Below are the code and all the weights of a small trained network. Each question names an input and a target symbol and asks about switching units off, where a switched-off unit gives its printed mean instead of its output.

import numpy as np


def w(rows, s, z=0):
    codes = np.array(rows[::2]) - 128.0
    scale = np.full(codes.shape[1], s)
    scale[-1] = z or s
    return codes * scale


def f(y):
    return y / 2 * (1 + np.tanh(0.7978845608 * (y + 0.044715 * y**3)))


def softmax(a):
    e = np.exp(a - a.max(-1, keepdims=True))
    return e / e.sum(-1, keepdims=True)


def log_softmax(a):
    a = a - a.max(-1, keepdims=True)
    return a - np.log(np.exp(a).sum(-1, keepdims=True))


def net(x, mask):
    ids = ['αβδζηθλμξπστφω'.index(c) for c in x.split()]
    T = len(ids)
    res = E[ids] + P[:T]
    r = res
    for j in range(3):
        rows = slice(2 * j, 2 * j + 2)
        q, k, v = (r @ M[0][rows].T for M in (Q, K, V))
        z = softmax(np.where(np.tri(T) > 0, q @ k.T / 2**0.5, -1e9)) @ v
        o = O[0][rows]
        res = res + np.where(mask[j], z, o[:, -1]) @ o[:, :-1]
    y = f(res @ A[0][:, :-1].T + A[0][:, -1])
    res = res + np.where(mask[3:11], y, B[0][:, -1]) @ B[0][:, :-1]
    return log_softmax(res[-1] @ U[:, :-1].T + U[:, -1])


Q, K, V, O, A, B = {}, {}, {}, {}, {}, {}
E = w([
[156,22,154,133],'α',
[249,107,170,115],'β',
[88,140,144,124],'δ',
[86,129,147,113],'ζ',
[90,155,140,146],'η',
[143,60,89,42],'θ',
[146,111,73,200],'λ',
[82,30,71,150],'μ',
[131,47,127,196],'ξ',
[77,197,85,50],'π',
[82,94,52,163],'σ',
[85,121,148,89],'τ',
[228,54,155,178],'φ',
[108,180,127,133],'ω',
],0.013)
P = w([
[202,83,4,131],'0',
[143,98,110,126],'1',
[144,113,119,141],'2',
[147,111,131,127],'3',
[142,111,139,126],'4',
[140,115,145,132],'5',
[137,116,152,133],'6',
[136,114,159,129],'7',
[133,116,164,139],'8',
[134,112,173,132],'9',
[133,111,179,138],'10',
[131,110,187,140],'11',
[131,101,197,136],'12',
[136,103,202,141],'13',
],0.013)
Q[0] = w([
[10,200,227,88],'H1',
[177,4,58,184],'H1',
[61,228,167,77],'H2',
[190,93,54,154],'H2',
[84,219,171,142],'H3',
[159,116,73,121],'H3',
],0.033)
K[0] = w([
[137,106,254,161],'H1',
[176,104,12,113],'H1',
[45,119,184,139],'H2',
[179,79,87,152],'H2',
[107,140,217,112],'H3',
[126,50,66,174],'H3',
],0.031)
V[0] = w([
[186,59,186,175],'H1',
[19,4,74,119],'H1',
[82,16,155,177],'H2',
[246,106,175,112],'H2',
[40,198,76,148],'H3',
[95,92,192,31],'H3',
],0.022)
O[0] = w([
[127,191,117,67,233],'H1',
[78,131,6,177,141],'H1',
[26,125,128,152,113],'H2',
[144,151,192,206,248],'H2',
[94,56,56,117,6],'H3',
[186,153,88,192,16],'H3',
],0.02,0.015)
A[0] = w([
[124,95,58,215,40],'N1',
[37,125,136,125,246],'N2',
[143,194,152,249,177],'N3',
[159,65,208,186,158],'N4',
[126,217,91,46,75],'N5',
[85,177,68,173,62],'N6',
[15,147,157,76,3],'N7',
[182,2,173,149,49],'N8',
],0.0077,0.0073)
B[0] = w([
[198,205,66,52,162],'N1',
[173,5,186,225,187],'N2',
[205,49,98,97,253],'N3',
[32,95,58,129,222],'N4',
[53,73,99,186,184],'N5',
[170,202,209,153,170],'N6',
[97,231,88,44,184],'N7',
[43,230,149,210,152],'N8',
],0.013,0.036)
U = w([
[155,84,134,97,137],'α',
[146,231,106,114,54],'β',
[67,55,117,163,73],'δ',
[139,89,76,165,152],'ζ',
[103,65,79,146,218],'η',
[159,109,47,141,111],'θ',
[91,161,75,196,88],'λ',
[154,167,142,210,46],'μ',
[138,148,22,2,255],'ξ',
[194,182,84,116,37],'π',
[20,128,90,37,23],'σ',
[61,112,121,142,224],'τ',
[107,237,161,47,172],'φ',
[70,173,158,161,88],'ω',
],0.0054,0.0043)

Each question gives the input, a string of symbols that net reads in full, and the target symbol t.
The units are the heads (2 rows each of Q, K, V and O) and the neurons (one row each of A and B). Each row of codes is followed by its name. A weight is (code - 128) times the scale printed after its matrix; where a second scale follows, it is the last column's (O, A, B and U).
mask holds one flag per unit, heads first, then neurons. A switched-off unit (its flag False) gives its mean, the last column of its rows in O or B, instead of its output. The means were averaged over made-up inputs and are rounded, as every weight is.
A unit's drop is (log p(t) with every unit on - log p(t) with that unit switched off) / (log p(t) with every unit on - log p(t) with every unit switched off).
The circuit of an input: a set's keep is (log p(t) with only the set's units on - log p(t) with every unit switched off) / (log p(t) with every unit on - log p(t) with every unit switched off). Starting from all 11 units, units are removed one at a time, each time the one whose removal leaves the highest keep (on an exact tie, the one counted first), for as long as the keep stays at least 0.8.
units of the circuit, in order: the units of the circuit, biggest drop first
top k neurons: the k neurons with the biggest drops, biggest first
heads that matter: for each layer, one digit per head in row order, 1 if its drop is at least 0.15 and else 0, layers parted by /
input τ β μ τ π ξ π ζ α α β φ ζ, target σ: units of the circuit, in order	(H2)
input β π φ, target α: top 2 neurons	(N3, N7)
input ξ β β α π φ β φ θ ξ β, target ω: heads that matter	111
input μ ζ β, target β: heads that matter	110
input ω ω π α π δ, target ξ: top 3 neurons	(N2, N8, N1)
input φ ζ σ μ, target φ: heads that matter	101
input β β φ π ξ α π ξ φ ξ π β ζ ξ, target α: heads that matter	111
input θ π β α σ π φ, target π: top 3 neurons	(N1, N6, N4)
input ζ π φ β δ δ α β β β α, target ζ: units of the circuit, in order	(H1, N3, H2)
input η σ π ζ ξ σ β, target δ: heads that matter	101
input τ π β λ α θ π π β β π α, target θ: units of the circuit, in order	(H1, N1, H3)
input α π π π τ α ξ, target μ: top 2 neurons	(N6, N2)
input ζ α π β β τ β β π φ θ ω φ, target ζ: units of the circuit, in order	(H1, N3, H2)
input ξ π β φ β μ σ π φ τ π, target π: top 2 neurons	(N4, N6)
input δ β π δ β α η δ β α ξ, target η: units of the circuit, in order	(N3, N4, H1, H2)
input λ β α, target σ: top neuron	(N7)
input τ β β ξ φ, target θ: top 2 neurons	(N3, N1)
input β φ φ η β π α λ σ β σ β η, target φ: top 3 neurons	(N4, N2, N3)
input η β β δ τ π θ τ ξ λ α η, target λ: units of the circuit, in order	(H3, H2, N3)
input α β θ δ β β θ β, target μ: top 3 neurons	(N6, N2, N4)
input β β α τ τ π α β β β σ φ τ, target σ: top neuron	(N5)
input β θ σ λ, target α: heads that matter	110
input π φ β β θ, target λ: units of the circuit, in order	(H1, N8, H3, N1)
input ξ π α μ ω, target ξ: top 2 neurons	(N2, N8)
